In the rows, 128 means zero.
Facts:
(1026) β plaklaklos; (1031) β nevas; (1039) β matri; (1042) β plaklaklos; (1055) β plaklaklos; (111) β plaklaklos
(114) β matri; (13) β matri; (136) β nevas; (140) β lafal; (173) β plaklaklos; (18) β gegron
(185) β nevas; (188) β gegron; (21) β matri; (22) β nevas; (221) β plaklaklos; (230) β gegron
(243) β lafal; (264) β lafal; (266) β nevas; (272) β matri; (289) β gegron; (313) β plaklaklos
(370) β matri; (373) β lafal; (392) β matri; (394) β gegron; (40) β gegron; (415) β matri
(44) β lafal; (443) β matri; (453) β plaklaklos; (459) β lafal; (460) β gegron; (465) β nevas
(485) β plaklaklos; (5) β lafal; (51) β nevas; (513) β lafal; (518) β matri; (541) β lafal
(544) β gegron; (565) β matri; (59) β nevas; (606) β lafal; (608) β gegron; (610) β gegron
(614) β matri; (621) β gegron; (625) β lafal; (626) β gegron; (629) β matri; (633) β gegron
(651) β gegron; (665) β gegron; (668) β matri; (669) β nevas; (67) β nevas; (684) β nevas
(694) β matri; (7) β matri; (725) β plaklaklos; (728) β lafal; (736) β plaklaklos; (742) β lafal
(750) β nevas; (775) β gegron; (779) β matri; (786) β gegron; (797) β gegron; (805) β matri
(814) β nevas; (819) β lafal; (820) β nevas; (821) β plaklaklos; (825) β nevas; (831) β plaklaklos
(838) β gegron; (860) β matri; (863) β matri; (865) β matri; (871) β matri; (89) β gegron
(890) β gegron; (907) β matri; (910) β gegron; (917) β lafal; (923) β lafal; (93) β nevas
(935) β matri; (950) β nevas; (951) β matri; (960) β plaklaklos; (977) β matri; (979) β lafal
(980) β matri; (990) β plaklaklos; (1055) ε (614); (1055) ε (871); (114) ε (93); (114) ε (608)
(114) ε (44); (114) ε (871); (173) ε (544); (173) ε (668); (173) ε (465); (173) ε (541)
(173) ε (266); (22) ε (89); (22) ε (608); (22) ε (59); (22) ε (266); (22) ε (272)
(22) ε (7); (221) ε (518); (221) ε (513); (221) ε (415); (221) ε (917); (221) ε (266)
(243) ε (871); (243) ε (736); (243) ε (779); (313) ε (629); (370) ε (230); (370) ε (93)
(370) ε (111); (370) ε (923); (370) ε (871); (370) ε (1026); (370) ε (541); (373) ε (684)
(373) ε (838); (373) ε (651); (443) ε (865); (443) ε (819); (443) ε (797); (443) ε (266)
(485) ε (140); (565) ε (230); (565) ε (805); (565) ε (917); (610) ε (625); (610) ε (185)
(610) ε (93); (610) ε (394); (610) ε (1026); (621) ε (725); (621) ε (18); (621) ε (289)
(621) ε (831); (626) ε (606); (669) ε (923); (669) ε (665); (669) ε (21); (669) ε (264)
(694) ε (453); (694) ε (392); (728) ε (614); (728) ε (89); (728) ε (668); (742) ε (289)
(742) ε (44); (742) ε (863); (775) ε (750); (814) ε (188); (814) ε (453); (814) ε (890)
(820) ε (633); (820) ε (460); (860) ε (5); (860) ε (453); (860) ε (821); (860) ε (831)
(907) ε (923); (910) ε (18); (910) ε (1039); (910) ε (668); (910) ε (950); (935) ε (786)
(935) ε (44); (935) ε (136); (935) ε (541); (951) ε (67); (951) ε (453); (951) ε (821)
(951) ε (51); (960) ε (1042); (977) ε (5); (977) ε (625); (977) ε (18); (977) ε (188)
(977) ε (394); (977) ε (633); (977) ε (629); (979) ε (513); (979) ε (13); (979) ε (415)
(979) ε (825); (979) ε (890)

Known rows:
[123 132 127 134 131 145 149 132 151 119  86 153 102 142 142 136 135 156
 135 113 117 137 117 116 118 129 125 148 112 153 112 124 153 128  95 136
 137 131 152 149 151]: (990)
[131 148 156  90 143 131 148 107 183 124 101 129 111 144 124 137 100 119
 110 108 116 145 113 142 112 112 100 148 121 118 129 148 137 143 105 112
 151 119 123 154 133]: (140)
[115 127 145 183 138  59 115 119  95 123  88 160 152 156 158 118 123 137
  80 149 154 100 121 134 126 113 154 144 112 154  92  99 147 116 105 149
 133 184  81 115 109]: (188)
[123 151 158 116 162 172 156 135 118 111 128 122 144 122 130 146 127 152
 144 123 122 139 146 122 103 130 123 144 144 167 162 150 152 138 109 163
 120 144 134 150 145]: (51)
[105 116  79 128  94 158  57 130 115 120 164  91 115 118 127  87 164  96
 143 110 116 103  30 115 173 169 144  88 142 118 106 150 136 110 124  87
 122  96 153 136  79]: (313)
[137 135 139 185 133  57 128 119 100 115  96 164 137 147 163 140 141 135
  86 151 155 105 154 145 101 105 149 151 106 137  94 103 133 108 111 164
 129 179  89  92 125]: (890)
[117 117 131 170 134  44 106 113 107 132  88 169 166 161 144  96 108 133
  76 139 145 100 100 134 166 134 155 153  98 140  82  83 153 121 125 153
 156 176  98 150  98]: (633)
[142 129 136 184 128  57 136  95 111 129  94 177 151 142 167 117 124 127
 102 153 132 104 142 141 135 113 136 163  90 138  78  54 131 116 137 151
 151 169  88 122 125]: (665)
[171 169 168 117 140 176 176  12 185  96 102 150 135  82 196 115 101  53
 154 131  65 144 101 151 115 102  67 198  91 140 106  63 114 139 165  90
 186  82  88 157 154]: (923)
[158 144 111 145  96 186 115  43  98 102 193 106 152  52 169  95 140  49
 190 146  77 112 102 146 147 147 105 126 136 119 125  80  77 113 212  89
 134  72 104 101 121]: (907)
[102  97 107  93 104 130  82 127 147 150 162  89  95 117 100 119 129  76
 129 131 149 128  83 108 153 134 126  79 155  92 146 183 100 154 147  54
 125  71 126  94 104]: (742)
[106 101 128 169 134  43 108 131 109 141  88 173 153 166 133 109 109 143
  82 148 164 107 122 125 156 129 156 141 100 139  90  93 138 135 113 151
 145 176 101 130 112]: (289)
[118 130 151 110 146 136 141 134 131 136 113 139 148 138 119 133  97 159
 123 119 123 147 136 127 133 132 125 142 123 147 137 121 139 141 128 145
 133 137 140 163 134]: (863)
[126 126 132 134 134 156 156 130 155 117  89 161 110 130 155 135 125 147
 143 118 112 144 121 116 121 134 110 154 104 156 114 108 147 140 108 124
 144 119 146 145 157]: (111)
[129 141 147 110 142 132 145 135 133 132 112 131 150 145 107 130  90 162
 123 110 120 143 128 132 136 138 125 137 125 137 134 123 145 130 125 154
 131 140 143 176 126]: (1039)
[164 159 147 120 133 141 158 135 146 121 131 130 145 130 116 143 117 145
 127 104 100 140 163 152 111 122 113 149 123 117 136 115 134 102 126 165
 127 145 148 146 136]: (415)
[105 144 161  91 152 131 134  92 172 133  87 134 117 146 123 120  86 114
 105 107 119 138  79 130 140 119 105 146 121 134 130 149 156 151 103 104
 152 116 116 173 118]: (625)
[145 124 130 175 127  49 141 129 127 141  93 168 145 156 141 125 131 141
  89 142 148 110 161 142 130 109 144 154  97 118  82  77 127 110 125 167
 137 177 114 112 127]: (797)
[162 166 151  96 135 133 169 120 201 124 108 122  99 142 126 141 119 121
 108 103 101 142 141 155  88  98  93 146 122  86 126 147 133 117 108 122
 146 125 132 151 143]: (513)
[106 137 141 132 149 150 125 137 134 109  85 137 113 147 140 135 136 150
 124 112 126 130  93 112 111 133 128 137 121 170 117 151 170 134  67 132
 120 141 136 151 128]: (831)

Rows:
No name comes twice in this set of rows, the named rows included.
[ 90 118 109 117 114 146  31 110  68 129 189  75 175 114 104  76 127  97
 126 114 120  96  22 123 191 183 152  75 166 127 139 158 148 111 144 103
 109 115 123 154  50] : (977)
[133 102 118 158 126  35 134 158 131 149  95 169 134 167 115 129 130 159
  82 137 162 116 173 129 132 107 152 139  95 106  93  87 124 120 121 164
 131 171 116 113 132] : (89)
[100 137 134 152 132 161  66 125  31  89 176  62 126  90 135 144 180 101
 128 149 154 112  98 125  87 129 156  63 195 162 164 223 126 109  90 105
  56 133  74  46  96] : (860)
[119  97 126 168 130  41 140 139 115 152  92 181 127 156 137 131 118 148
  96 157 165 119 173 121 138 112 148 145  97 132  93  83 114 140 131 146
 138 166 111 102 139] : (608)
[117 123  98 102 112 181  80 129  91 129 205  73 143  96 104  94 149  99
 160 127 110 112  72 124 165 168 140  93 168 114 159 154 130 119 164 110
 117 100 148 144  90] : (820)
[100  85  83 171  92  52  40 136  58 151 157 110 150 133 120  89 155  96
  92 156 173  86  76 119 176 143 176  77 141 110  89 128 120 110 141 106
 115 148  97  88  61] : (621)
[106  77  81 177  92  66  60  97  67 140 154 139 153 112 147  80 140  77
 114 175 160  89  85 114 186 147 161  94 119 118  96  89  99 128 174  88
 136 127  91  84  87] : (610)
[136 151 159 124 145 147 154  99 132 118 115 144 161 121 153 126 102 138
 140 120  97 136 134 142 124 132 109 164 116 147 133 104 135 126 132 151
 140 135 127 162 139] : (21)
[138 125 125  96 126 112 141 173 156 149 126 127 140 157  83 133 107 172
 111 104 131 141 159 130 139 143 132 127 131  98 139 136 134 127 128 164
 118 139 169 167 128] : (668)
[ 99 117 147 107 153 175 156 130 122 129 121 142 151 115 125 134  97 145
 168 141 116 155 145 101 140 147 117 153 129 174 158 104 132 174 157 130
 142 111 137 170 161] : (93)
[121 150 128 141 129 194  85 133  46  82 201  49 125  78 137 150 188 103
 152 144 130 105 113 129  84 131 146  74 200 150 179 217 134 106  99 117
  62 125 104  67 110] : (814)
[ 80  72 147 115 142 135 161 142 124 160 102 164 119 124 110 159  78 159
 167 162 169 163 201  82 125 132 121 133 123 176 159 120  81 203 152 105
 126 101 133 103 192] : (871)
[ 92  59  66 136  81 143 107 174 126 160 154 121  66 108 101 144 159 115
 171 153 173 135 151  71 133 151 141  70 143 124 138 166  71 166 149  51
 102  61 157  48 164] : (1055)

Now the same nodes, written a new way:
Known rows:
[203 128 112 102 126 134 128 168 124 111 152 114 119 116  99 136 120 125
 105 106 123 135 101 135 133 108 183 116 138 103 132 133 127 112 112 111
 110]: (1042)
[127 106 109 120 106 107 112 111 116 198 129 115 129 157 101 119 157 107
 170 123 116 103 112 123 110 107 113 126 146 181 143 102 116 168 111 101
 159]: (668)
[140  97 169 182 113 109 137 144 116 157 106 106 162 158 163 119 169 158
 119 183 120 101 120 116 141 101 120 125 200 145 114 128 148 116 104  98
 135]: (871)
[ 86 103 113 156 162 136 132 111 124  98 109 175 131 111 136 121 119 198
 158 165 126 206 111 112  68 149 114 149 161 110 115 184 122 107 108 219
 117]: (243)
[162 134 111  99 166 125 123 146 116 101 144 135 127 114  92 130 118 131
 108 102 120 156 106 125  90 113 161 117 138 104 140 144 121 110 135 122
 121]: (960)
[131 163  98  99  98 145 112 165 123 106 108 109 131 116 153 111 122 115
 114 156 124 105 174 116 167 217 143 125 134 196 124 103 113 132 115 146
 133]: (513)
[139 116 116 132 108 110 107 141 113 107 160 167 162 110 203 141 119 150
 116 123 181 127 129 131  74 221 105 108 123 129 115 205 115 109 113 177
 121]: (264)
[172 172 117 107 102 188 126 151 173 121 136 106 124 129 117 119 126  94
 105 119 147 102 179 116 199 167 140 127 110 144 106  91 130 200 109 110
 120]: (890)
[ 94 129 135 150 192  98 109 117 140 110 113 133 146 121 175 137 117 155
 103 106 142 169 107 171  66 142 105 139 103 105 147 144 142 100 156 233
 121]: (669)
[ 84 186  99 107 167 122 106 105 151 121 101 112 123 111 130 145 124 150
 100 132 123 156 131 122 132 119 150 170 102 115 130 109 145 117 176 187
 120]: (814)
[107 144 114 133 119 111 115 128 123 122 109 105 120 120 159 148 124 177
 110 110 122 160 117 146 153 108 128 126 107 120 135 106 143 110 140 140
 120]: (1031)
[ 96 101 187 124 193  99 128 115 119 126 109 115 130 110 143 113 127 119
 112 126 134 104 108 119  74 127 103 120 162 120 139 198 131 121 130 117
 117]: (907)
[179  98 119 168 151 124 133 175 117 124 111 133 150 124 110 108 156 122
 108 145 121 105 106 151  74 124 135 114 147 106 109 144 123 112 108  99
 118]: (111)
[147 106 143 187 103 173 171 124 126 126 132 140 152 200 110 113 121  97
 159 123 135 112 115 126 152 112 111 128 152 124 110  93 118 135 106 109
 150]: (608)
[127 168 106  97 121 128 116 125 136 136 112  97 145 142 207 164 124 175
  98 119 129 148 158 124 184 112 162 123  98 140 124 121 194 110 124 105
 115]: (51)
[ 96 117 111  99 101 128 114 115 113 105 141 143 121 112 148 147 116 173
 133 132 131 164 141 113 123 175 112 121 117 136 116 157 115 115 111 164
 119]: (459)
[131 112 112 105 102 122 122 137 114  97 147 131 124 116 170 157 114 165
 119 125 142 162 147 116 149 178 120 116 129 148 111 136 115 113 115 147
 116]: (606)
[108 142 114 146 101 110 113 112 110 185 127 104 121 174 139 159 147 150
 125 108 114 127 113 165 134  98 129 116  88 110 125  97 125 113 126 102
 145]: (950)
[ 95  99 122 139 138 101 125 110 120 111 111 108 102 133 161 109 144 149
 150 134 124 107 151 109 150  99 128 114 116 177 149 136 119 142 113 112
 118]: (863)
[142 163 107 158 100 107 119 155 116 162 108 115 172 181 154 108 140 127
 106 122 115 102 107 149 154 109 125 122 106 160 139  86 120 118 113 112
 184]: (266)

Rows:
No name comes twice in this set of rows, the named rows included.
[ 87 143 106 152 141 111 113 112 114 114 106 140 147 127  93 117 117 164
 137 107 118 179 108 118  68 108 121 205 110 112 145  98 124 106 183 189
 166] : (22)
[145 130 111  99 109 105 113 125 115 156 110 109 132 111  96 111 125  97
 131 111 127 108 152 117 109 107 102 120 185 171 158 104 122 143 143 104
 152] : (865)
[125 181 105  97 193 133 122 161 121 103 109 145 123 105  92 109 120  92
 118 103 116 117 103 120  72 120 165 149 146 109 151 102 112 105 164 165
 119] : (221)
[154 109 208 153 109 124 166 137 161 125 175 144 144 154 162 114 125  92
 108 105 217 118 126 174  73 177 105 123 111 124 114 137 132 116 115 105
 121] : (665)
[125 106 108 138 102 154 112 119 119 152 131 153 115 119 147 151 141 145
 134 190 121 129 106 121 165 195 105 113 110 123 118 147 107 132 108 129
 129] : (625)
[101 128 104 199 119 102 102 135 119 109 113 106 124 193 196 117 138 188
 119 125 119 127 113 156 149 103 144 129 100 122 132 101 126 114 112 116
 122] : (136)
[197 117 129 175 123 141 118 183 129 156 124 127 147 120 104 113 166 110
 108 162 125 100  95 136 109 132 136 115 121 106 111 137 122 106 104 111
 120] : (1026)
[103 114 157 100 141 103 135 113 126 126 116 107 120 110 119 133 123 123
 105 117 119 107 147 116 130 101 113 119 150 126 148 135 134 122 145 109
 118] : (980)
[138 107 118 157 110 105 105 157 116 116 142 159 172 118 210 119 130 156
 124 153 164 125 108 123  76 232 110 116 132 136 120 176 111 116 104 153
 118] : (923)
[137 129 113  89 140 108 132 117 139 143 111 104 110 113 155 145 119 121
 103 143 129 115 185 118 161 105 110 128 143 173 142 184 172 157 131 109
 116] : (392)
[ 89 114 106 122 108 147  98 110 117 101 115 212 132 119  90 134 124 173
 214 126 121 177 130 124  73 129 109 129 153 108 119 145 109 111 139 199
 142] : (728)
[126 138  98 106 103 143 113 138 114 109 142 160 144 115 126 127 120 128
 155 122 127 127 165 123 105 181 111 119 153 173 124 111 100 113 113 141
 147] : (819)
[137 110 146 105  96 111 125 109 124 206 122 111 122 110 117 158 165 107
 103 162 124  92 113 116 175 111 110 124 109 117 122 131 139 183 107 108
 129] : (629)

